Below are the code and all the weights of a small trained network. Each question names an input and a class and asks about switching units off, where a switched-off unit gives its printed mean instead of its output.

import numpy as np


def w(rows, s, z=0):
    codes = np.array(rows[::2]) - 128.0
    scale = np.full(codes.shape[1], s)
    scale[-1] = z or s
    return codes * scale


def f(y):
    return np.maximum(y, 0)


def log_softmax(a):
    a = a - a.max(-1, keepdims=True)
    return a - np.log(np.exp(a).sum(-1, keepdims=True))


def net(x, mask):
    res = np.array(x, float).reshape(1, 5) / 4 @ E
    y = f(res @ A[0][:, :-1].T + A[0][:, -1])
    res = res + np.where(mask, y, B[0][:, -1]) @ B[0][:, :-1]
    return log_softmax(res[-1] @ U[:, :-1].T + U[:, -1])


A, B = {}, {}
E = w([
[140,8,66,110,128,160,177,33,158],'x0',
[135,138,51,25,146,129,42,175,128],'x1',
[163,83,253,60,133,225,133,132,103],'x2',
[128,152,113,214,125,119,12,44,113],'x3',
[180,221,137,122,128,160,194,45,179],'x4',
],0.0041)
A[0] = w([
[124,126,75,148,127,121,124,105,131,196],'n1',
[141,213,121,136,131,140,128,85,130,109],'n2',
[125,179,125,145,124,121,64,139,127,214],'n3',
[129,116,100,37,125,143,135,150,132,148],'n4',
[120,94,39,168,130,113,122,76,128,145],'n5',
[122,206,125,151,124,115,30,144,126,231],'n6',
[125,126,44,160,132,114,120,80,128,191],'n7',
[125,143,138,149,125,127,126,115,124,125],'n8',
[123,108,135,133,124,122,134,133,124,29],'n9',
[130,118,185,122,127,152,127,66,125,114],'n10',
[126,111,103,55,127,133,138,150,133,137],'n11',
[118,101,139,159,126,114,93,186,120,161],'n12',
[130,112,142,145,130,132,123,136,125,157],'n13',
[125,128,162,132,129,120,224,152,132,141],'n14',
[128,120,171,138,128,129,176,124,135,252],'n15',
[132,122,148,110,124,137,120,100,129,176],'n16',
[124,73,147,128,128,132,145,144,125,80],'n17',
[124,134,130,126,128,123,147,134,130,123],'n18',
[127,125,98,141,133,122,125,112,129,169],'n19',
[132,96,158,144,127,132,140,119,126,156],'n20',
[121,117,139,138,126,117,64,179,120,89],'n21',
[139,171,106,133,127,133,95,103,124,167],'n22',
[129,100,133,144,132,122,104,179,128,163],'n23',
[122,83,186,153,129,141,159,101,125,168],'n24',
[126,81,144,160,130,118,87,197,118,176],'n25',
[130,109,114,69,129,136,137,166,126,138],'n26',
[133,123,119,27,124,146,92,161,125,220],'n27',
[132,250,125,175,132,109,198,120,131,236],'n28',
[126,110,126,92,123,130,149,162,129,183],'n29',
[130,119,136,136,127,125,144,143,131,132],'n30',
[127,123,153,118,129,143,120,95,130,181],'n31',
[134,112,196,102,130,164,114,48,127,170],'n32',
[120,126,129,143,131,116,101,159,122,112],'n33',
[124,85,134,152,128,124,142,147,123,5],'n34',
[128,112,78,146,129,119,128,100,129,151],'n35',
[125,103,64,159,128,118,122,91,133,143],'n36',
[124,96,126,99,129,126,135,156,127,161],'n37',
[124,101,96,139,132,121,136,117,130,211],'n38',
[130,112,172,138,130,150,148,85,129,103],'n39',
],0.012,0.0013)
B[0] = w([
[141,106,151,105,96,134,89,139,150,184],'n1',
[71,116,125,131,132,111,128,45,159,197],'n2',
[113,162,138,157,167,124,62,112,127,213],'n3',
[150,118,162,62,179,116,165,131,136,206],'n4',
[161,73,124,99,63,131,66,175,162,216],'n5',
[103,179,141,175,191,123,30,105,127,254],'n6',
[142,88,152,96,70,124,68,149,166,215],'n7',
[137,141,153,116,132,114,140,130,150,152],'n8',
[107,107,123,135,130,124,133,116,122,134],'n9',
[197,142,147,172,117,130,151,118,131,188],'n10',
[141,119,178,72,165,120,156,134,135,192],'n11',
[102,141,138,159,114,122,128,180,91,189],'n12',
[121,120,137,145,118,115,137,138,126,147],'n13',
[131,143,31,108,93,164,163,138,84,203],'n14',
[134,129,108,149,84,134,187,127,120,194],'n15',
[162,123,113,139,136,135,126,119,127,161],'n16',
[88,85,142,146,144,107,162,93,127,169],'n17',
[132,134,117,114,122,140,126,129,118,141],'n18',
[133,113,137,117,109,131,107,137,142,162],'n19',
[131,106,144,158,113,120,158,113,129,166],'n20',
[143,157,133,158,141,133,118,196,100,192],'n21',
[96,116,132,128,151,122,90,85,139,183],'n22',
[101,123,131,144,130,120,134,171,107,175],'n23',
[149,102,159,186,92,123,189,108,132,198],'n24',
[85,110,129,169,124,114,133,186,88,201],'n25',
[122,111,160,77,164,116,154,148,132,190],'n26',
[154,113,101,61,220,134,139,144,119,229],'n27',
[92,251,139,65,55,134,163,108,171,247],'n28',
[112,116,137,92,151,116,159,148,131,180],'n29',
[116,116,103,128,127,136,126,119,118,144],'n30',
[167,128,121,144,132,132,127,116,131,165],'n31',
[233,130,118,178,139,139,140,110,133,213],'n32',
[127,151,143,142,121,133,124,162,110,164],'n33',
[83,78,115,138,134,127,129,102,117,147],'n34',
[148,100,133,111,93,127,96,151,144,177],'n35',
[151,88,127,108,80,129,82,161,151,193],'n36',
[99,96,143,115,163,114,148,119,132,173],'n37',
[133,86,128,106,113,137,109,137,127,169],'n38',
[171,145,158,168,103,133,171,125,133,181],'n39',
],0.033,0.0058)
U = w([
[51,205,173,123,138,93,83,9,200,102],'0',
[17,27,98,194,107,92,183,142,68,9],'1',
[79,202,3,75,56,199,197,120,120,157],'2',
[248,109,146,234,88,177,205,80,124,150],'3',
[161,9,125,74,26,129,38,188,195,171],'4',
[179,117,72,163,227,174,60,38,130,8],'5',
[71,180,145,211,189,105,58,216,51,147],'6',
[145,77,154,12,252,111,196,160,105,189],'7',
],0.0041,0.0015)

Each question gives the input, the list of numbers given to net, and the class t.
The units are the neurons (one row each of A and B). Each row of codes is followed by its name. A weight is (code - 128) times the scale printed after its matrix; where a second scale follows, it is the last column's (A, B and U).
mask holds one flag per neuron, in row order. A switched-off neuron (its flag False) gives its mean, the last column of its row in B, instead of its output. The means were averaged over made-up inputs and are rounded, as every weight is.
A unit's drop is (log p(t) with every unit on - log p(t) with that unit switched off) / (log p(t) with every unit on - log p(t) with every unit switched off).
The circuit of an input: a set's keep is (log p(t) with only the set's units on - log p(t) with every unit switched off) / (log p(t) with every unit on - log p(t) with every unit switched off). Starting from the 12 units with the biggest drops (on a tie, the unit counted first), units are removed one at a time, each time the one whose removal leaves the highest keep (on an exact tie, the one counted first), for as long as the keep stays at least 0.8.
circuit, biggest first: the units of the circuit, biggest drop first
k most important neurons: the k neurons with the biggest drops, biggest first
drop when u is switched off: that unit's drop, to one decimal
input [-6,-1,-6,3,-1], class 0: circuit, biggest first -> [n28]
input [-2,-1,-1,-7,1], class 2: circuit, biggest first -> [n14; n28]
input [-7,-1,2,-5,-4], class 6: circuit, biggest first -> [n25; n12]
input [-8,-5,4,0,1], class 2: circuit, biggest first -> [n28; n14]
input [2,-4,0,0,7], class 3: circuit, biggest first -> [n32; n39]
input [-3,-4,7,6,-5], class 3: circuit, biggest first -> [n32; n24]
input [-6,-8,1,4,-1], class 0: 2 most important neurons -> [n28; n6]
input [3,2,4,4,-6], class 6: 2 most important neurons -> [n25; n21]
input [-3,-7,1,7,7], class 0: 2 most important neurons -> [n28; n2]
input [-4,-7,6,-8,4], class 3: 2 most important neurons -> [n24; n32]
input [-2,-4,-5,7,-7], class 6: 2 most important neurons -> [n6; n3]
input [-1,6,4,2,-3], class 7: 2 most important neurons -> [n27; n4]
input [-3,-3,5,6,-3], class 6: 2 most important neurons -> [n6; n25]
input [-8,8,5,5,7], class 0: circuit, biggest first -> [n2]
input [4,-5,-8,-3,7], class 4: 2 most important neurons -> [n5; n7]
input [-7,8,-4,-5,-8], class 6: drop when n3 is switched off -> 0.1
input [-1,1,4,5,4], class 5: drop when n12 is switched off -> 0.1
input [-1,-2,5,0,-8], class 1: drop when n6 is switched off -> 0.2
